[[  3   5 -12 -75 -22 -12   4  -9 -36   8   9]
 [  2  -4  12 -17  -5  41 -20 -28  -6   1   6]]
|
[[  2  -4  12 -17  -5  41 -20 -28  -6   1   6]
 [  3   5 -12 -75 -22 -12   4  -9 -36   8   9]]

[[ -4   1  15  13  14   9  18   1]
 [ -3  -9 -13  -6  -8  11 -17   3]
 [-60  -7  -3  16  25   6 -11   8]
 [  4  -4  -8   0  -1   7 -26   7]
 [ -1  -7 -21  -2 -14  -5 -21   6]]
|
[[ -4   1  15  13  14   9  18   1]
 [-60  -7  -3  16  25   6 -11   8]
 [  4  -4  -8   0  -1   7 -26   7]
 [ -3  -9 -13  -6  -8  11 -17   3]
 [ -1  -7 -21  -2 -14  -5 -21   6]]

[[ -1  -4 -15  24  -5]
 [-35  -8  21   1 -14]
 [-14 -42  -8 -16  16]
 [-29  62  37 -51   6]
 [ 36  -6  34  31 -18]
 [-35  13  -3   7 -18]]
|
[[-29  62  37 -51   6]
 [ 36  -6  34  31 -18]
 [-35  -8  21   1 -14]
 [-35  13  -3   7 -18]
 [-14 -42  -8 -16  16]
 [ -1  -4 -15  24  -5]]

[[-52  44  15  20]
 [ 37  41 -11  -6]
 [ 13 -14 -67  -9]
 [-68 -24  13  -3]
 [ 40  10   1   1]]
|
[[-52  44  15  20]
 [-68 -24  13  -3]
 [ 40  10   1   1]
 [ 37  41 -11  -6]
 [ 13 -14 -67  -9]]

[[ 51  52 -49]
 [-26 -23  25]
 [-55 -57  66]
 [ 40  39 -43]
 [ 51  53 -48]
 [ -1   0   1]
 [ 49  51 -47]
 [  3   2  -4]
 [-25 -23  24]
 [  3   2  -3]
 [-68 -66  82]]
|
[[-68 -66  82]
 [-55 -57  66]
 [-26 -23  25]
 [-25 -23  24]
 [ -1   0   1]
 [  3   2  -3]
 [  3   2  -4]
 [ 40  39 -43]
 [ 49  51 -47]
 [ 51  53 -48]
 [ 51  52 -49]]

[[-68  -8   0  -8 -12 -66  -5  12 -16 -14  -6   5]
 [-19   4  39  13   3  13   8 -10 -30   4  15 -10]
 [ 37  -5  16  -5  -9 -26 -17  -2 -18  -1 -13  -8]
 [ 33   1 -21 -15   0  16   3   4  -8   7   1   3]
 [-40  16  13  -3  -8 -21  10  10 -11 -21  -4   3]
 [  2   9  74   4  -1 -11 -10   1 -26   4  -3   4]
 [-43  11   2   4 -11  18  10  11 -34   0   0   7]
 [-16  15  48 -16  12   6   9   3  -2 -22  -2   1]]
|
[[  2   9  74   4  -1 -11 -10   1 -26   4  -3   4]
 [-16  15  48 -16  12   6   9   3  -2 -22  -2   1]
 [-19   4  39  13   3  13   8 -10 -30   4  15 -10]
 [ 37  -5  16  -5  -9 -26 -17  -2 -18  -1 -13  -8]
 [-40  16  13  -3  -8 -21  10  10 -11 -21  -4   3]
 [-43  11   2   4 -11  18  10  11 -34   0   0   7]
 [-68  -8   0  -8 -12 -66  -5  12 -16 -14  -6   5]
 [ 33   1 -21 -15   0  16   3   4  -8   7   1   3]]
---
[[ 16  25  52  64]
 [ -7 -34  30 -15]
 [  7  -2  -1  -5]]
|
[64 30 -2]

[[-60  -6  22]
 [ 54  14 -25]]
|
[22 14]

[[20 27]
 [76 24]]
|
[27 76]

[[ 29   3   7   2 -21]
 [ 47 -42   7 -41 -24]
 [ 33 -14   9 -13 -18]
 [ 12  70   2  67 -31]
 [ 30 -48  17 -46   2]]
|
[-21 -41   9  70  30]

[[-40  83]
 [ 38   5]
 [ 43  35]]
|
[83 38]

[[-68 -61 -11 -47  42]
 [-10 -22   2 -38  34]]
|
[ 42 -38]

[[-1  1  1 -1]
 [69 69 70 68]
 [-1  0  2  0]
 [71 71 70  1]
 [-1 68 71 -1]]
|
[-1 70  0 71]
